Below is a small trained network, with its code and all its weights. Each question gives an input and a target symbol and asks what happens when units are switched off, that is, made to give their printed mean instead of their output.

import numpy as np


def w(rows, s, z=0):
    codes = np.array(rows[::2]) - 128.0
    scale = np.full(codes.shape[1], s)
    scale[-1] = z or s
    return codes * scale


def norm(h):
    return h / np.sqrt((h * h).mean(-1, keepdims=True) + 1e-5)


def f(y):
    return y / 2 * (1 + np.tanh(0.7978845608 * (y + 0.044715 * y**3)))


def softmax(a):
    e = np.exp(a - a.max(-1, keepdims=True))
    return e / e.sum(-1, keepdims=True)


def log_softmax(a):
    a = a - a.max(-1, keepdims=True)
    return a - np.log(np.exp(a).sum(-1, keepdims=True))


def net(x, mask):
    ids = ['ΓΔΠΣεζλξτ'.index(c) for c in x.split()]
    T = len(ids)
    res = E[ids] + P[:T]
    q, k, v = (norm(res) @ M[0].T for M in (Q, K, V))
    z = softmax(np.where(np.tri(T) > 0, q @ k.T / 4**0.5, -1e9)) @ v
    res = res + np.where(mask[0], z, O[0][:, -1]) @ O[0][:, :-1]
    y = f(norm(res) @ A[0][:, :-1].T + A[0][:, -1])
    res = res + np.where(mask[1:17], y, B[0][:, -1]) @ B[0][:, :-1]
    return log_softmax(norm(res)[-1] @ U[:, :-1].T + U[:, -1])


Q, K, V, O, A, B = {}, {}, {}, {}, {}, {}
E = w([
[139,156,145,167],'Γ',
[40,118,130,199],'Δ',
[52,137,182,184],'Π',
[116,160,183,160],'Σ',
[76,116,102,177],'ε',
[63,247,79,8],'ζ',
[119,125,97,231],'λ',
[68,98,79,213],'ξ',
[77,113,135,173],'τ',
],0.012)
P = w([
[142,137,98,103],'0',
[140,135,183,172],'1',
[138,122,175,178],'2',
[139,130,177,171],'3',
[80,248,90,180],'4',
[41,131,120,116],'5',
[48,160,84,154],'6',
[96,128,142,181],'7',
[11,89,131,113],'8',
],0.016)
Q[0] = w([
[113,127,223,244],'h0',
[165,6,145,127],'h0',
[111,120,125,132],'h0',
[37,229,62,155],'h0',
],0.012)
K[0] = w([
[95,248,53,150],'h0',
[55,69,79,176],'h0',
[136,122,131,116],'h0',
[186,156,157,40],'h0',
],0.017)
V[0] = w([
[179,156,172,138],'h0',
[4,171,173,88],'h0',
[136,150,174,156],'h0',
[105,108,202,245],'h0',
],0.026)
O[0] = w([
[100,129,183,138,107],'h0',
[125,19,95,171,254],'h0',
[117,119,162,160,131],'h0',
[157,177,146,251,87],'h0',
],0.03,0.018)
A[0] = w([
[100,147,98,200,74],'n0',
[142,173,118,179,195],'n1',
[112,123,131,125,61],'n2',
[196,175,112,90,102],'n3',
[208,145,225,134,254],'n4',
[150,134,85,166,112],'n5',
[1,177,129,194,184],'n6',
[122,101,168,116,14],'n7',
[96,151,128,125,149],'n8',
[36,188,84,174,204],'n9',
[151,127,96,92,47],'n10',
[38,153,132,149,61],'n11',
[140,123,152,127,122],'n12',
[163,88,142,154,129],'n13',
[123,134,120,109,74],'n14',
[80,128,111,81,100],'n15',
],0.033,0.0056)
B[0] = w([
[155,149,173,126,238],'n0',
[152,99,120,64,236],'n1',
[141,122,133,123,125],'n2',
[104,60,140,128,174],'n3',
[53,54,98,144,196],'n4',
[116,179,139,119,203],'n5',
[98,253,127,151,254],'n6',
[146,118,131,144,142],'n7',
[137,127,99,161,132],'n8',
[167,194,122,96,211],'n9',
[134,169,167,154,175],'n10',
[170,170,152,134,150],'n11',
[129,113,119,143,123],'n12',
[110,78,90,126,241],'n13',
[132,144,126,134,131],'n14',
[163,146,167,149,221],'n15',
],0.069,0.0099)
U = w([
[170,146,166,6,112],'Γ',
[241,139,73,132,154],'Δ',
[52,156,141,208,4],'Π',
[122,119,130,136,114],'Σ',
[195,136,122,235,162],'ε',
[52,180,74,55,192],'ζ',
[138,162,13,146,165],'λ',
[205,136,235,147,84],'ξ',
[36,137,200,130,96],'τ',
],0.018,0.0037)

Each question gives the input, a string of symbols that net reads in full, and the target symbol t.
The units are the heads (4 rows each of Q, K, V and O) and the neurons (one row each of A and B). Each row of codes is followed by its name. A weight is (code - 128) times the scale printed after its matrix; where a second scale follows, it is the last column's (O, A, B and U).
mask holds one flag per unit, heads first, then neurons. A switched-off unit (its flag False) gives its mean, the last column of its rows in O or B, instead of its output. The means were averaged over made-up inputs and are rounded, as every weight is.
A unit's drop is (log p(t) with every unit on - log p(t) with that unit switched off) / (log p(t) with every unit on - log p(t) with every unit switched off).
The circuit of an input: a set's keep is (log p(t) with only the set's units on - log p(t) with every unit switched off) / (log p(t) with every unit on - log p(t) with every unit switched off). Starting from the 12 units with the biggest drops (on a tie, the unit counted first), units are removed one at a time, each time the one whose removal leaves the highest keep (on an exact tie, the one counted first), for as long as the keep stays at least 0.8.
units of the circuit, in order: the units of the circuit, biggest drop first
k most important neurons: the k neurons with the biggest drops, biggest first
drop of u: that unit's drop, to one decimal
input ε ξ Σ, target ξ: 2 most important neurons : n10, n6
input ξ Δ Δ, target Γ: units of the circuit, in order : h0, n1
input Γ ζ Σ Σ Σ Σ λ, target ξ: 2 most important neurons : n15, n4
input Γ λ ξ ε ε τ ε, target ξ: units of the circuit, in order : h0, n15
input λ λ τ τ λ Σ τ ζ, target λ: units of the circuit, in order : h0
input ζ λ ε τ Σ, target Γ: units of the circuit, in order : h0, n15
input λ Γ λ Π, target ζ: units of the circuit, in order : h0, n4, n1
input ε Π Π τ, target ξ: 3 most important neurons : n10, n6, n1
input Π τ Σ Π Π Σ τ Γ, target ε: 2 most important neurons : n0, n13
input λ τ Π Γ, target ζ: 3 most important neurons : n4, n1, n9
input Σ ξ λ ξ, target Π: drop of h0 : 1.0
input Γ Δ ζ ε ξ ξ τ, target ξ: drop of n15 : 0.2
input Π Δ ξ, target ε: drop of n0 : 0.1
input ζ λ Δ ε ζ ζ, target Γ: most important neuron : n15
input ε ξ ε, target ξ: 2 most important neurons : n10, n6
